Below are the code and all the weights of a small trained network. Each question names an input and a class and asks about switching units off, where a switched-off unit gives its printed mean instead of its output.

import numpy as np


def w(rows, s, z=0):
    codes = np.array(rows[::2]) - 128.0
    scale = np.full(codes.shape[1], s)
    scale[-1] = z or s
    return codes * scale


def norm(h):
    return h / np.sqrt((h * h).mean(-1, keepdims=True) + 1e-5)


def f(y):
    return np.maximum(y, 0)


def log_softmax(a):
    a = a - a.max(-1, keepdims=True)
    return a - np.log(np.exp(a).sum(-1, keepdims=True))


def net(x, mask):
    res = np.array(x, float).reshape(1, 3) / 4 @ E
    u = 0
    for l in range(4):
        y = f(norm(res) @ A[l][:, :-1].T + A[l][:, -1])
        res = res + np.where(mask[u : u + 4], y, B[l][:, -1]) @ B[l][:, :-1]
        u += 4
    return log_softmax(norm(res)[-1] @ U[:, :-1].T + U[:, -1])


A, B = {}, {}
E = w([
[104,206,137,146,118,96,90,134,81],'x0',
[253,187,130,92,58,47,37,111,200],'x1',
[174,139,117,30,96,171,156,141,3],'x2',
],0.0052)
A[0] = w([
[28,110,144,191,199,194,178,140,135,3],'0.n0',
[115,114,138,141,107,141,121,131,136,87],'0.n1',
[113,128,119,128,132,141,114,158,137,95],'0.n2',
[137,28,115,73,118,247,253,104,103,32],'0.n3',
],0.004,0.0048)
B[0] = w([
[46,137,150,189,202,75,187,54,92,213],'0.n0',
[123,120,144,167,154,67,147,111,123,128],'0.n1',
[124,116,148,124,117,122,133,142,132,128],'0.n2',
[182,3,70,17,174,230,118,242,106,253],'0.n3',
],0.0046,0.0033)
A[1] = w([
[125,128,127,131,124,141,110,126,125,100],'1.n0',
[155,121,140,149,97,108,99,98,254,53],'1.n1',
[219,119,140,107,74,111,79,117,166,3],'1.n2',
[156,162,137,133,120,107,83,138,143,25],'1.n3',
],0.0065,0.0039)
B[1] = w([
[130,144,120,131,146,126,142,112,122,128],'1.n0',
[115,152,108,107,230,146,47,215,143,254],'1.n1',
[190,134,68,133,130,2,172,127,140,218],'1.n2',
[180,105,95,92,117,102,169,134,120,172],'1.n3',
],0.0062,0.0044)
A[2] = w([
[178,122,114,110,78,131,123,109,157,72],'2.n0',
[52,90,182,233,150,140,190,74,139,5],'2.n1',
[76,220,186,114,85,166,56,117,51,32],'2.n2',
[133,184,98,137,1,78,178,78,55,57],'2.n3',
],0.0053,0.0024)
B[2] = w([
[69,145,118,171,130,91,151,137,106,168],'2.n0',
[120,163,95,149,74,99,191,36,125,255],'2.n1',
[169,178,182,131,168,205,121,137,254,187],'2.n2',
[119,137,225,142,96,180,153,71,116,200],'2.n3',
],0.0068,0.0029)
A[3] = w([
[2,120,122,215,175,132,119,148,150,12],'3.n0',
[138,150,111,113,85,113,159,148,71,80],'3.n1',
[136,128,105,126,135,93,52,159,173,5],'3.n2',
[17,118,129,188,152,149,178,129,106,3],'3.n3',
],0.008,0.0018)
B[3] = w([
[17,76,223,218,77,198,136,2,78,252],'3.n0',
[81,56,157,132,89,121,119,98,167,172],'3.n1',
[134,131,81,117,160,148,95,231,71,229],'3.n2',
[196,148,33,134,114,29,148,105,220,254],'3.n3',
],0.0072,0.0053)
U = w([
[130,37,80,44,149,195,184,173,93,184],'0',
[132,194,229,114,119,226,128,99,133,119],'1',
[41,111,145,203,184,172,47,161,130,119],'2',
[187,140,155,85,34,55,153,60,114,117],'3',
[67,105,101,207,127,122,197,4,149,162],'4',
[188,176,31,110,179,49,82,230,163,164],'5',
[109,130,126,129,129,118,128,140,129,3],'6',
],0.014,0.0054)

Each question gives the input, the list of numbers given to net, and the class t.
The units are the neurons (one row each of A and B). Each row of codes is followed by its name. A weight is (code - 128) times the scale printed after its matrix; where a second scale follows, it is the last column's (A, B and U).
mask holds one flag per neuron, layer by layer. A switched-off neuron (its flag False) gives its mean, the last column of its row in B, instead of its output. The means were averaged over made-up inputs and are rounded, as every weight is.
A unit's drop is (log p(t) with every unit on - log p(t) with that unit switched off) / (log p(t) with every unit on - log p(t) with every unit switched off).
The circuit of an input: a set's keep is (log p(t) with only the set's units on - log p(t) with every unit switched off) / (log p(t) with every unit on - log p(t) with every unit switched off). Starting from the 12 units with the biggest drops (on a tie, the unit counted first), units are removed one at a time, each time the one whose removal leaves the highest keep (on an exact tie, the one counted first), for as long as the keep stays at least 0.8.
units of the circuit, in order: the units of the circuit, biggest drop first
unit that matters most: the unit with the biggest drop
k most important neurons: the k neurons with the biggest drops, biggest first
drop of u: that unit's drop, to one decimal
input [6,-3,2], class 1: unit that matters most : 2.n2
input [5,-1,1], class 1: 2 most important neurons : 2.n2, 1.n1
input [4,3,8], class 1: units of the circuit, in order : 3.n3, 2.n2
input [-5,2,-5], class 2: 4 most important neurons : 3.n3, 0.n3, 3.n0, 1.n3
input [1,3,-8], class 2: 3 most important neurons : 3.n0, 3.n3, 0.n3
input [8,3,1], class 3: 4 most important neurons : 1.n1, 2.n3, 0.n0, 1.n3
input [-5,1,-1], class 5: 2 most important neurons : 3.n0, 0.n0
input [6,3,5], class 1: 2 most important neurons : 2.n3, 3.n3
input [6,2,0], class 3: 2 most important neurons : 1.n1, 0.n0
input [5,2,3], class 1: 3 most important neurons : 2.n3, 3.n3, 2.n2
input [3,-2,2], class 1: 3 most important neurons : 2.n2, 1.n2, 0.n3
input [-4,3,-8], class 2: drop of 3.n0 : 0.4
input [-1,-3,1], class 0: drop of 3.n0 : 0.1
input [5,-2,6], class 1: drop of 2.n2 : 0.1
input [-8,0,-2], class 0: unit that matters most : 3.n3
input [6,2,-6], class 2: drop of 3.n0 : 0.3
